Below is a small trained network, with its code and all its weights. Each question gives an input and a target symbol and asks what happens when units are switched off, that is, made to give their printed mean instead of their output.

import numpy as np


def w(rows, s, z=0):
    codes = np.array(rows[::2]) - 128.0
    scale = np.full(codes.shape[1], s)
    scale[-1] = z or s
    return codes * scale


def norm(h):
    return h / np.sqrt((h * h).mean(-1, keepdims=True) + 1e-5)


def f(y):
    return y / 2 * (1 + np.tanh(0.7978845608 * (y + 0.044715 * y**3)))


def softmax(a):
    e = np.exp(a - a.max(-1, keepdims=True))
    return e / e.sum(-1, keepdims=True)


def log_softmax(a):
    a = a - a.max(-1, keepdims=True)
    return a - np.log(np.exp(a).sum(-1, keepdims=True))


def net(x, mask):
    ids = ['βγδεθλμξφψ'.index(c) for c in x.split()]
    T = len(ids)
    res = E[ids] + P[:T]
    u = 0
    for l in range(3):
        q, k, v = (norm(res) @ M[l].T for M in (Q, K, V))
        z = softmax(np.where(np.tri(T) > 0, q @ k.T / 2**0.5, -1e9)) @ v
        res = res + np.where(mask[u], z, O[l][:, -1]) @ O[l][:, :-1]
        u += 1
        y = f(norm(res) @ A[l][:, :-1].T + A[l][:, -1])
        res = res + np.where(mask[u : u + 4], y, B[l][:, -1]) @ B[l][:, :-1]
        u += 4
    return log_softmax(norm(res)[-1] @ U[:, :-1].T + U[:, -1])


Q, K, V, O, A, B = {}, {}, {}, {}, {}, {}
E = w([
[122,199,221,48,174,95,111,247,133,191,163],'β',
[137,152,244,99,146,120,236,163,122,110,81],'γ',
[114,190,228,200,87,88,103,181,127,135,168],'δ',
[73,64,249,164,67,184,173,250,199,135,148],'ε',
[85,54,139,190,147,66,161,207,200,136,1],'θ',
[121,49,209,134,90,165,172,195,10,158,123],'λ',
[181,145,95,117,48,57,154,121,214,249,188],'μ',
[125,145,123,144,111,100,35,236,136,82,99],'ξ',
[163,112,118,143,26,5,70,148,133,98,178],'φ',
[220,150,169,214,93,49,119,179,137,37,51],'ψ',
],0.0066)
P = w([
[142,158,193,188,46,188,91,87,98,253,97],'0',
[125,96,191,181,123,130,136,93,100,220,89],'1',
[135,62,189,163,157,108,160,122,74,182,90],'2',
[114,68,170,158,147,103,156,114,101,168,110],'3',
[142,97,166,145,139,121,136,140,105,158,103],'4',
[105,107,158,134,129,114,142,117,128,139,120],'5',
[106,118,133,125,115,115,135,113,131,138,118],'6',
[121,152,138,113,112,131,128,122,140,124,122],'7',
[121,149,114,102,105,138,132,127,145,125,125],'8',
[122,164,101,91,110,140,136,132,148,111,143],'9',
[112,193,105,76,113,140,131,124,157,86,168],'10',
[133,205,67,58,105,153,128,140,159,97,161],'11',
[132,182,28,46,95,153,146,154,155,105,149],'12',
[110,185,16,56,103,135,175,136,174,94,154],'13',
],0.0047)
Q[0] = w([
[74,147,237,107,205,100,93,200,139,197,138],'0.h1',
[165,49,62,238,255,120,93,17,67,78,167],'0.h1',
],0.0035)
K[0] = w([
[172,125,134,118,121,92,143,123,121,57,173],'0.h1',
[118,52,175,192,161,132,127,144,35,253,87],'0.h1',
],0.0074)
V[0] = w([
[218,67,26,86,92,117,93,114,44,88,104],'0.h1',
[233,189,127,196,143,5,129,120,139,30,231],'0.h1',
],0.0027)
O[0] = w([
[166,33,130,155,155,115,97,2,139,174,175,8],'0.h1',
[160,28,48,212,100,98,218,162,73,125,162,220],'0.h1',
],0.0054,0.0017)
A[0] = w([
[119,68,224,109,117,202,171,148,105,212,201,254],'0.n1',
[73,254,182,200,105,67,184,222,126,81,148,251],'0.n2',
[61,114,189,174,109,209,134,176,43,70,221,201],'0.n3',
[183,120,78,96,126,106,252,126,252,84,82,254],'0.n4',
],0.0029,0.0008)
B[0] = w([
[163,98,143,70,170,2,179,72,158,170,132,185],'0.n1',
[118,100,44,181,90,128,154,204,129,223,57,253],'0.n2',
[187,104,47,73,88,160,37,112,96,213,74,167],'0.n3',
[186,127,90,82,140,144,111,129,22,79,52,186],'0.n4',
],0.0046,0.0045)
Q[1] = w([
[103,175,110,103,169,172,146,75,167,92,179],'1.h1',
[183,97,2,184,6,22,106,243,136,119,51],'1.h1',
],0.0064)
K[1] = w([
[91,176,177,246,153,74,90,117,215,86,158],'1.h1',
[130,118,3,39,78,200,251,224,108,168,167],'1.h1',
],0.0042)
V[1] = w([
[180,180,103,103,148,89,158,132,2,110,118],'1.h1',
[170,191,189,185,125,62,145,149,148,60,107],'1.h1',
],0.0044)
O[1] = w([
[75,178,154,107,157,131,88,50,52,145,103,254],'1.h1',
[174,142,100,204,166,236,254,121,78,118,196,19],'1.h1',
],0.0058,0.0009)
A[1] = w([
[144,253,81,131,21,91,54,187,145,187,93,227],'1.n1',
[151,157,173,100,118,186,124,197,91,182,66,202],'1.n2',
[98,112,116,66,152,82,97,97,164,51,157,113],'1.n3',
[124,164,132,237,166,89,135,141,122,192,55,251],'1.n4',
],0.0033,0.0013)
B[1] = w([
[83,65,92,137,186,98,191,66,93,134,121,254],'1.n1',
[2,171,117,107,148,98,194,93,132,156,203,184],'1.n2',
[237,86,89,130,150,248,210,97,179,82,26,112],'1.n3',
[149,68,85,81,127,156,147,3,60,144,178,187],'1.n4',
],0.0039,0.007)
Q[2] = w([
[148,229,202,247,194,245,6,130,146,2,149],'2.h1',
[215,177,178,152,142,174,107,70,178,81,228],'2.h1',
],0.0066)
K[2] = w([
[122,68,253,154,127,168,142,117,153,208,152],'2.h1',
[118,82,211,197,122,188,108,132,124,151,119],'2.h1',
],0.0064)
V[2] = w([
[190,127,162,101,77,79,252,56,147,175,84],'2.h1',
[49,99,47,92,104,54,131,143,149,208,237],'2.h1',
],0.0027)
O[2] = w([
[133,64,53,118,119,253,45,125,124,52,68,191],'2.h1',
[199,155,155,39,209,156,122,111,186,62,151,254],'2.h1',
],0.0067,0.0055)
A[2] = w([
[169,95,159,153,126,141,82,70,48,45,252,49],'2.n1',
[168,176,93,122,58,67,130,177,88,94,105,207],'2.n2',
[65,143,94,175,229,137,76,124,149,4,60,92],'2.n3',
[38,155,139,65,72,119,134,201,115,123,38,255],'2.n4',
],0.004,0.00082)
B[2] = w([
[119,234,186,44,70,236,177,97,152,178,155,101],'2.n1',
[60,3,215,189,114,107,154,167,58,179,143,185],'2.n2',
[206,143,189,72,107,49,218,82,102,170,233,181],'2.n3',
[94,209,203,217,74,149,38,122,173,134,182,251],'2.n4',
],0.0046,0.0026)
U = w([
[147,195,150,149,51,196,129,151,145,132,187,78],'β',
[160,194,105,201,126,179,122,101,84,142,144,6],'γ',
[71,205,158,125,144,183,214,59,38,65,148,133],'δ',
[114,186,135,189,136,171,134,69,156,105,99,53],'ε',
[106,124,33,66,208,225,75,106,160,91,47,147],'θ',
[110,84,61,217,96,101,133,140,39,157,114,97],'λ',
[100,118,141,160,73,125,132,236,204,72,93,144],'μ',
[237,53,84,92,120,98,156,62,117,84,175,181],'ξ',
[38,132,192,85,97,77,2,54,94,114,72,141],'φ',
[121,172,162,97,200,44,183,138,143,178,167,177],'ψ',
],0.0069,0.002)

Each question gives the input, a string of symbols that net reads in full, and the target symbol t.
The units are the heads (2 rows each of Q, K, V and O) and the neurons (one row each of A and B). Each row of codes is followed by its name. A weight is (code - 128) times the scale printed after its matrix; where a second scale follows, it is the last column's (O, A, B and U).
mask holds one flag per unit, layer by layer, with each layer's heads first. A switched-off unit (its flag False) gives its mean, the last column of its rows in O or B, instead of its output. The means were averaged over made-up inputs and are rounded, as every weight is.
A unit's drop is (log p(t) with every unit on - log p(t) with that unit switched off) / (log p(t) with every unit on - log p(t) with every unit switched off).
The circuit of an input: a set's keep is (log p(t) with only the set's units on - log p(t) with every unit switched off) / (log p(t) with every unit on - log p(t) with every unit switched off). Starting from the 12 units with the biggest drops (on a tie, the unit counted first), units are removed one at a time, each time the one whose removal leaves the highest keep (on an exact tie, the one counted first), for as long as the keep stays at least 0.8.
units of the circuit, in order: the units of the circuit, biggest drop first
most important unit: the unit with the biggest drop
top k neurons: the k neurons with the biggest drops, biggest first
top k neurons in layer l: the k neurons of layer l with the biggest drops, biggest first
input ψ ψ ε β, target λ: units of the circuit, in order : 2.h1
input ε ε φ, target μ: units of the circuit, in order : 1.h1, 0.n4, 2.n3, 0.h1
input ξ μ β φ ξ γ φ, target δ: top 2 neurons : 2.n1, 0.n1
input μ ξ ξ μ μ μ β, target θ: units of the circuit, in order : 0.n4, 2.h1
input ξ ξ μ ε θ ψ ξ δ β μ λ φ, target φ: top 2 neurons in layer 2 : 2.n2, 2.n1
input φ ξ φ θ ψ γ, target λ: units of the circuit, in order : 2.h1, 0.h1
input ξ μ θ φ ε, target ξ: units of the circuit, in order : 0.h1, 0.n1
input μ β γ ε θ, target μ: top 3 neurons : 2.n4, 0.n3, 1.n1
input β ψ φ φ λ ξ ξ γ ξ φ, target δ: top 3 neurons in layer 0 : 0.n2, 0.n1, 0.n4
input μ μ μ ξ, target ξ: top 3 neurons : 2.n3, 0.n4, 0.n1
input φ μ μ μ ξ ψ μ, target λ: units of the circuit, in order : 2.h1, 0.n4
input ε φ μ γ φ μ μ ψ, target λ: units of the circuit, in order : 0.n2, 2.n2
input ξ δ ε θ, target μ: units of the circuit, in order : 1.h1, 0.h1, 1.n1
input ξ γ μ θ μ, target θ: units of the circuit, in order : 0.n4, 2.h1, 2.n3
input β ε β μ ε, target θ: top 3 neurons in layer 0 : 0.n3, 0.n4, 0.n1
input ξ γ ψ μ λ ξ ξ γ θ θ, target δ: most important unit : 1.h1
input θ μ δ, target θ: units of the circuit, in order : 2.h1, 2.n2
input φ ε ξ, target μ: units of the circuit, in order : 1.h1, 0.n4
input ξ φ μ ξ ψ ε ξ, target μ: units of the circuit, in order : 1.h1, 0.n3
input θ μ λ μ λ, target θ: units of the circuit, in order : 2.h1
input μ μ λ ξ ξ θ θ ξ μ μ μ ε, target θ: top 2 neurons : 0.n4, 0.n3
input δ ξ θ μ μ μ ξ λ, target ψ: top 3 neurons : 0.n1, 0.n4, 1.n2
input λ γ μ φ β ξ ψ ξ ξ, target λ: units of the circuit, in order : 2.h1, 0.n1, 0.h1
input ξ θ μ μ ξ μ λ μ γ, target θ: units of the circuit, in order : 0.n4, 2.h1
input λ β ξ μ λ λ μ μ γ, target θ: top 2 neurons in layer 0 : 0.n2, 0.n4
input λ μ μ μ θ δ, target λ: top 2 neurons : 0.n2, 1.n2
input θ ε ξ μ μ ξ λ λ φ ψ ξ, target λ: top neuron in layer 2 : 2.n2
input γ μ β ξ ε, target ψ: top 3 neurons : 0.n1, 1.n2, 0.n3
input λ θ ξ δ μ μ φ φ β μ μ γ λ ξ, target φ: top 3 neurons : 2.n4, 0.n4, 0.n3
input ε μ θ θ θ μ γ ξ θ, target ψ: top 2 neurons in layer 2 : 2.n3, 2.n4
